Here is a tiny trained network, its code and every weight. The questions are about switching its units off for an input and a class, where a switched-off unit gives its printed mean instead of its output.

import numpy as np


def w(rows, s, z=0):
    codes = np.array(rows[::2]) - 128.0
    scale = np.full(codes.shape[1], s)
    scale[-1] = z or s
    return codes * scale


def f(y):
    return y / 2 * (1 + np.tanh(0.7978845608 * (y + 0.044715 * y**3)))


def log_softmax(a):
    a = a - a.max(-1, keepdims=True)
    return a - np.log(np.exp(a).sum(-1, keepdims=True))


def net(x, mask):
    res = np.array(x, float).reshape(1, 3) / 4 @ E
    y = f(res @ A[0][:, :-1].T + A[0][:, -1])
    res = res + np.where(mask, y, B[0][:, -1]) @ B[0][:, :-1]
    return log_softmax(res[-1] @ U[:, :-1].T + U[:, -1])


A, B = {}, {}
E = w([
[70,175,152,177,61,67,208,73,196,124],'x0',
[203,34,187,11,168,143,185,92,147,186],'x1',
[208,48,81,159,52,124,198,142,77,109],'x2',
],0.011)
A[0] = w([
[127,105,107,121,185,184,27,181,85,149,5],'n0',
[95,160,55,166,158,92,118,192,125,90,52],'n1',
[150,51,91,208,24,112,122,154,41,115,106],'n2',
[100,175,56,170,93,159,73,131,118,136,42],'n3',
[73,161,192,156,62,79,161,75,223,117,125],'n4',
[117,203,75,190,118,161,61,197,98,123,251],'n5',
[61,210,203,92,210,130,14,105,203,100,63],'n6',
[138,65,198,41,188,107,196,121,98,184,201],'n7',
[152,93,94,121,182,120,42,253,84,127,154],'n8',
],0.0075,0.002)
B[0] = w([
[166,115,126,237,175,76,186,148,196,188,202],'n0',
[141,125,130,138,151,160,60,85,185,155,199],'n1',
[88,107,70,86,94,137,87,99,106,71,223],'n2',
[145,184,254,94,117,117,86,57,189,176,202],'n3',
[161,156,117,200,194,28,145,211,110,169,242],'n4',
[109,172,159,52,97,135,43,102,148,118,252],'n5',
[57,34,43,148,72,171,168,72,52,39,250],'n6',
[94,126,139,33,134,161,63,88,152,141,252],'n7',
[172,132,104,186,200,92,202,212,82,138,219],'n8',
],0.0086,0.011)
U = w([
[105,70,50,101,54,154,157,47,73,39,249],'0',
[129,193,180,1,165,117,44,65,231,208,6],'1',
[203,171,128,202,201,39,209,174,181,222,27],'2',
],0.0074,0.0027)

Each question gives the input, the list of numbers given to net, and the class t.
The units are the neurons (one row each of A and B). Each row of codes is followed by its name. A weight is (code - 128) times the scale printed after its matrix; where a second scale follows, it is the last column's (A, B and U).
mask holds one flag per neuron, in row order. A switched-off neuron (its flag False) gives its mean, the last column of its row in B, instead of its output. The means were averaged over made-up inputs and are rounded, as every weight is.
A unit's drop is (log p(t) with every unit on - log p(t) with that unit switched off) / (log p(t) with every unit on - log p(t) with every unit switched off).
The circuit of an input: a set's keep is (log p(t) with only the set's units on - log p(t) with every unit switched off) / (log p(t) with every unit on - log p(t) with every unit switched off). Starting from all 9 units, units are removed one at a time, each time the one whose removal leaves the highest keep (on an exact tie, the one counted first), for as long as the keep stays at least 0.8.
units of the circuit, in order: the units of the circuit, biggest drop first
most important unit: the unit with the biggest drop
k most important neurons: the k neurons with the biggest drops, biggest first
drop of u: that unit's drop, to one decimal
input [4,-6,5], class 1: 2 most important neurons -> [n6, n3]
input [-4,-5,0], class 1: most important unit -> n5
input [6,1,5], class 2: 2 most important neurons -> [n6, n4]
input [-6,6,5], class 1: 3 most important neurons -> [n7, n6, n4]
input [-7,-5,1], class 2: 2 most important neurons -> [n8, n0]
input [-7,2,-6], class 2: 2 most important neurons -> [n0, n8]
input [-2,0,-3], class 0: 2 most important neurons -> [n4, n6]
input [1,1,-2], class 0: 3 most important neurons -> [n3, n0, n5]
input [4,3,0], class 2: 2 most important neurons -> [n5, n6]
input [5,8,5], class 1: 2 most important neurons -> [n6, n7]
input [5,4,-3], class 2: 2 most important neurons -> [n4, n5]
input [-8,-6,7], class 2: 3 most important neurons -> [n8, n0, n6]
input [7,-7,-7], class 0: 2 most important neurons -> [n6, n7]
input [-7,-3,5], class 2: units of the circuit, in order -> [n8]
input [8,4,1], class 2: drop of n8 -> 0.0
input [-1,-8,7], class 1: drop of n3 -> 0.6
input [8,-6,5], class 2: drop of n6 -> 0.5
